Here is a tiny trained network, its code and every weight. The questions are about switching its units off for an input and a class, where a switched-off unit gives its printed mean instead of its output.

import numpy as np


def w(rows, s, z=0):
    codes = np.array(rows[::2]) - 128.0
    scale = np.full(codes.shape[1], s)
    scale[-1] = z or s
    return codes * scale


def f(y):
    return np.maximum(y, 0)


def log_softmax(a):
    a = a - a.max(-1, keepdims=True)
    return a - np.log(np.exp(a).sum(-1, keepdims=True))


def net(x, mask):
    res = np.array(x, float).reshape(1, 3) / 4 @ E
    y = f(res @ A[0][:, :-1].T + A[0][:, -1])
    res = res + np.where(mask, y, B[0][:, -1]) @ B[0][:, :-1]
    return log_softmax(res[-1] @ U[:, :-1].T + U[:, -1])


A, B = {}, {}
E = w([
[168,124,10,133,118,224,103,90,138,169],'x0',
[53,87,100,125,138,155,74,189,244,93],'x1',
[13,174,77,28,184,90,176,78,131,175],'x2',
],0.011)
A[0] = w([
[69,37,107,198,122,152,22,219,213,58,37],'n1',
[43,59,102,109,147,126,90,209,224,91,30],'n2',
[188,35,187,208,77,194,40,186,124,78,53],'n3',
[89,79,216,113,113,52,133,174,113,88,43],'n4',
[133,88,66,95,139,181,106,53,144,148,65],'n5',
[180,104,61,162,103,207,88,107,137,177,77],'n6',
[232,173,170,188,93,100,161,98,17,142,93],'n7',
[107,125,227,143,132,33,103,181,168,67,57],'n8',
[94,83,146,123,114,176,74,185,194,94,241],'n9',
[179,109,38,146,133,211,74,151,116,154,89],'n10',
[6,232,92,40,219,89,171,101,184,176,22],'n11',
[172,89,160,170,79,123,61,185,123,57,37],'n12',
[57,103,102,114,127,133,125,165,183,115,188],'n13',
[167,180,173,198,112,129,158,56,8,148,67],'n14',
[122,84,222,157,150,58,105,176,105,73,102],'n15',
[144,121,64,128,56,197,69,96,167,175,62],'n16',
[201,84,150,222,95,203,49,149,136,84,68],'n17',
[190,126,206,179,67,119,83,171,142,73,66],'n18',
[114,100,204,103,139,2,203,205,125,98,153],'n19',
[175,153,167,108,81,94,123,68,77,158,67],'n20',
[233,108,184,204,48,94,100,144,128,93,183],'n21',
[157,129,128,135,97,128,98,116,105,139,247],'n22',
[162,189,155,138,95,135,191,94,73,189,38],'n23',
],0.0086,0.012)
B[0] = w([
[138,194,184,150,40,134,201,233,133,71,213],'n1',
[154,192,190,94,68,217,170,238,160,25,192],'n2',
[63,113,138,61,204,135,137,124,85,91,222],'n3',
[181,33,87,123,127,203,35,172,172,162,168],'n4',
[155,47,92,68,111,220,55,184,148,125,160],'n5',
[173,82,66,149,106,205,53,141,181,141,182],'n6',
[106,179,154,138,69,145,185,204,165,83,212],'n7',
[208,65,74,141,129,176,53,158,164,160,184],'n8',
[128,189,106,156,112,47,194,103,167,166,251],'n9',
[169,65,85,135,126,174,70,135,163,168,187],'n10',
[17,92,180,41,219,116,80,100,45,60,217],'n11',
[61,89,119,57,149,151,107,152,92,67,177],'n12',
[128,170,144,150,95,60,178,127,127,134,211],'n13',
[141,177,160,127,81,148,148,221,166,84,189],'n14',
[193,86,67,148,134,146,77,155,192,168,191],'n15',
[179,65,81,123,140,189,55,170,161,138,172],'n16',
[63,95,167,55,189,103,112,107,96,124,214],'n17',
[58,99,126,60,175,112,104,123,97,110,190],'n18',
[173,83,66,146,125,139,100,118,180,185,222],'n19',
[121,114,142,99,102,155,141,209,153,96,160],'n20',
[76,136,118,78,184,64,139,95,91,142,247],'n21',
[143,157,83,154,149,6,212,46,133,191,218],'n22',
[129,146,185,111,91,173,141,225,143,43,158],'n23',
],0.012,0.016)
U = w([
[33,112,161,68,222,122,90,96,74,68,35],'0',
[165,219,180,132,46,170,195,213,162,43,52],'1',
[220,57,70,137,131,199,4,132,171,175,78],'2',
[161,212,83,172,144,37,219,30,126,214,231],'3',
[156,47,252,244,3,184,28,22,26,75,8],'4',
],0.015,0.014)

Each question gives the input, the list of numbers given to net, and the class t.
The units are the neurons (one row each of A and B). Each row of codes is followed by its name. A weight is (code - 128) times the scale printed after its matrix; where a second scale follows, it is the last column's (A, B and U).
mask holds one flag per neuron, in row order. A switched-off neuron (its flag False) gives its mean, the last column of its row in B, instead of its output. The means were averaged over made-up inputs and are rounded, as every weight is.
A unit's drop is (log p(t) with every unit on - log p(t) with that unit switched off) / (log p(t) with every unit on - log p(t) with every unit switched off).
most important unit: the unit with the biggest drop
k most important neurons: the k neurons with the biggest drops, biggest first
drop when u is switched off: that unit's drop, to one decimal
input [0,3,1], class 3: most important neuron	n7
input [4,-3,-3], class 2: 3 most important neurons	n9, n6, n11
input [8,-8,-8], class 0: 2 most important neurons	n17, n21
input [-8,-5,-6], class 2: 3 most important neurons	n15, n8, n19
input [-8,8,-1], class 1: 3 most important neurons	n1, n2, n9
input [6,-6,4], class 1: 2 most important neurons	n23, n19
input [7,7,2], class 1: 4 most important neurons	n1, n2, n13, n19
input [-7,0,-8], class 0: 3 most important neurons	n21, n3, n18
input [6,6,5], class 1: 2 most important neurons	n2, n13
input [-8,7,2], class 2: 3 most important neurons	n8, n4, n19
input [-7,-3,-5], class 2: drop when n15 is switched off	0.1
input [3,8,6], class 1: drop when n2 is switched off	1.1
input [-2,-8,7], class 1: drop when n14 is switched off	0.9
input [-3,-7,6], class 1: most important unit	n14
